Below is a small trained network, with its code and all its weights. Each question gives an input and a class and asks what happens when units are switched off, that is, made to give their printed mean instead of their output.

import numpy as np


def w(rows, s, z=0):
    codes = np.array(rows[::2]) - 128.0
    scale = np.full(codes.shape[1], s)
    scale[-1] = z or s
    return codes * scale


def norm(h):
    return h / np.sqrt((h * h).mean(-1, keepdims=True) + 1e-5)


def f(y):
    return np.maximum(y, 0)


def log_softmax(a):
    a = a - a.max(-1, keepdims=True)
    return a - np.log(np.exp(a).sum(-1, keepdims=True))


def net(x, mask):
    res = np.array(x, float).reshape(1, 4) / 4 @ E
    u = 0
    for l in range(3):
        y = f(norm(res) @ A[l][:, :-1].T + A[l][:, -1])
        res = res + np.where(mask[u : u + 7], y, B[l][:, -1]) @ B[l][:, :-1]
        u += 7
    return log_softmax(norm(res)[-1] @ U[:, :-1].T + U[:, -1])


A, B = {}, {}
E = w([
[113,174,138,127,118,104,119,120,159,166,150,100],'x0',
[159,53,159,101,103,171,168,50,84,179,140,73],'x1',
[193,223,158,71,47,199,80,179,149,156,108,179],'x2',
[171,87,129,173,61,79,2,86,172,91,95,21],'x3',
],0.0083)
A[0] = w([
[152,178,147,76,111,165,201,171,131,173,111,189,145],'0.n1',
[169,146,137,71,109,149,92,114,171,141,57,130,3],'0.n2',
[108,107,130,178,114,71,137,104,105,147,84,106,113],'0.n3',
[122,88,109,111,146,31,143,97,207,88,77,99,124],'0.n4',
[167,97,174,51,135,158,121,48,47,180,167,81,147],'0.n5',
[134,103,184,107,112,239,160,108,164,177,184,166,55],'0.n6',
[1,126,103,103,184,138,204,99,102,125,221,168,205],'0.n7',
],0.0076,0.0032)
B[0] = w([
[108,131,112,141,199,215,30,100,50,197,173,129,219],'0.n1',
[139,127,176,172,78,24,247,214,136,10,44,138,168],'0.n2',
[163,127,143,155,157,208,98,109,51,75,171,193,179],'0.n3',
[27,57,141,62,180,100,91,98,155,130,189,87,209],'0.n4',
[137,129,41,177,21,204,205,121,145,174,188,113,225],'0.n5',
[29,157,114,15,140,140,211,93,98,2,181,71,188],'0.n6',
[218,114,223,149,20,80,117,199,165,96,14,107,254],'0.n7',
],0.007,0.0088)
A[1] = w([
[93,103,116,1,109,79,221,137,74,180,59,96,38],'1.n1',
[134,209,189,70,169,35,18,205,78,139,51,157,206],'1.n2',
[181,129,115,177,101,75,106,214,114,162,136,71,67],'1.n3',
[187,164,103,127,80,121,125,201,91,175,141,162,9],'1.n4',
[161,166,150,159,22,72,199,152,167,58,58,140,226],'1.n5',
[94,97,6,156,152,95,109,51,132,139,170,145,136],'1.n6',
[158,117,143,84,225,35,81,165,201,86,78,160,247],'1.n7',
],0.007,0.0014)
B[1] = w([
[146,163,41,125,46,81,115,133,151,80,165,150,162],'1.n1',
[190,60,216,158,221,228,89,177,112,34,114,134,238],'1.n2',
[75,160,167,91,139,158,207,102,159,181,54,187,174],'1.n3',
[121,113,90,108,102,127,134,29,105,170,204,66,167],'1.n4',
[187,9,190,150,183,78,218,120,207,161,92,110,254],'1.n5',
[71,119,140,117,243,158,130,92,51,226,140,78,174],'1.n6',
[56,180,2,94,151,166,159,187,172,83,97,108,214],'1.n7',
],0.009,0.0095)
A[2] = w([
[208,92,174,130,62,130,136,132,229,105,108,109,248],'2.n1',
[175,68,142,206,66,3,174,15,98,156,149,121,80],'2.n2',
[175,45,167,186,160,83,162,70,147,201,106,103,82],'2.n3',
[178,69,139,151,70,85,166,58,97,255,89,72,92],'2.n4',
[214,109,186,63,47,134,165,118,110,131,129,165,236],'2.n5',
[93,166,72,86,126,107,83,142,165,162,171,95,224],'2.n6',
[154,85,181,136,87,133,220,134,197,99,58,112,99],'2.n7',
],0.0071,0.0012)
B[2] = w([
[136,37,100,170,44,63,221,122,98,89,92,180,225],'2.n1',
[134,178,219,148,58,69,111,62,92,252,126,91,189],'2.n2',
[148,126,95,94,105,203,69,176,114,136,201,147,210],'2.n3',
[145,145,172,157,101,87,50,63,31,203,138,161,200],'2.n4',
[81,204,70,134,89,2,97,69,247,153,167,122,191],'2.n5',
[51,88,34,96,153,174,199,230,142,48,123,129,152],'2.n6',
[188,254,86,172,151,57,151,159,205,166,62,178,251],'2.n7',
],0.0089,0.011)
U = w([
[186,86,158,194,185,88,168,192,224,84,42,173,122],'0',
[172,157,146,180,13,10,156,69,159,194,124,157,171],'1',
[4,79,57,82,189,101,103,137,141,55,147,79,176],'2',
[123,84,156,164,123,151,43,70,62,217,200,85,98],'3',
[146,172,203,130,190,209,16,140,73,74,160,172,162],'4',
[60,216,48,45,76,159,158,104,114,111,208,131,10],'5',
],0.015,0.0013)

Each question gives the input, the list of numbers given to net, and the class t.
The units are the neurons (one row each of A and B). Each row of codes is followed by its name. A weight is (code - 128) times the scale printed after its matrix; where a second scale follows, it is the last column's (A, B and U).
mask holds one flag per neuron, layer by layer. A switched-off neuron (its flag False) gives its mean, the last column of its row in B, instead of its output. The means were averaged over made-up inputs and are rounded, as every weight is.
A unit's drop is (log p(t) with every unit on - log p(t) with that unit switched off) / (log p(t) with every unit on - log p(t) with every unit switched off).
The circuit of an input: a set's keep is (log p(t) with only the set's units on - log p(t) with every unit switched off) / (log p(t) with every unit on - log p(t) with every unit switched off). Starting from the 12 units with the biggest drops (on a tie, the unit counted first), units are removed one at a time, each time the one whose removal leaves the highest keep (on an exact tie, the one counted first), for as long as the keep stays at least 0.8.
units of the circuit, in order: the units of the circuit, biggest drop first
k most important neurons: the k neurons with the biggest drops, biggest first
drop when u is switched off: that unit's drop, to one decimal
input [0,-1,6,-3], class 4: most important neuron -> (0.n1)
input [0,0,6,7], class 0: units of the circuit, in order -> (0.n5, 1.n2)
input [-7,1,7,-7], class 5: 2 most important neurons -> (0.n6, 1.n2)
input [3,4,8,0], class 5: 4 most important neurons -> (0.n7, 0.n1, 0.n6, 1.n5)
input [3,-7,0,8], class 2: 2 most important neurons -> (0.n7, 0.n4)
input [8,-3,-3,0], class 0: 2 most important neurons -> (0.n7, 0.n1)
input [2,-7,3,0], class 4: 3 most important neurons -> (0.n7, 1.n2, 1.n5)
input [4,2,3,-3], class 5: 2 most important neurons -> (0.n1, 0.n6)
input [-4,5,3,-7], class 5: 2 most important neurons -> (0.n1, 0.n6)
input [8,-1,5,6], class 0: 2 most important neurons -> (0.n5, 1.n2)
input [6,-7,4,1], class 0: 2 most important neurons -> (0.n2, 0.n4)
input [1,3,4,-7], class 5: 2 most important neurons -> (0.n1, 0.n6)
input [8,-6,7,-1], class 4: 2 most important neurons -> (0.n1, 0.n7)
input [4,-2,2,-3], class 4: units of the circuit, in order -> (0.n1)
input [-6,-1,-1,2], class 2: 2 most important neurons -> (0.n7, 0.n5)
input [3,-3,-8,1], class 2: 3 most important neurons -> (0.n4, 1.n5, 0.n2)
input [-1,6,3,-4], class 5: drop when 0.n1 is switched off -> 0.1
input [-6,1,0,-4], class 1: drop when 0.n7 is switched off -> 4.0
input [7,-3,-1,-1], class 0: drop when 0.n5 is switched off -> 1.0
input [-5,5,4,-8], class 5: units of the circuit, in order -> (0.n6)
input [-8,6,-5,-7], class 1: drop when 0.n7 is switched off -> 0.6
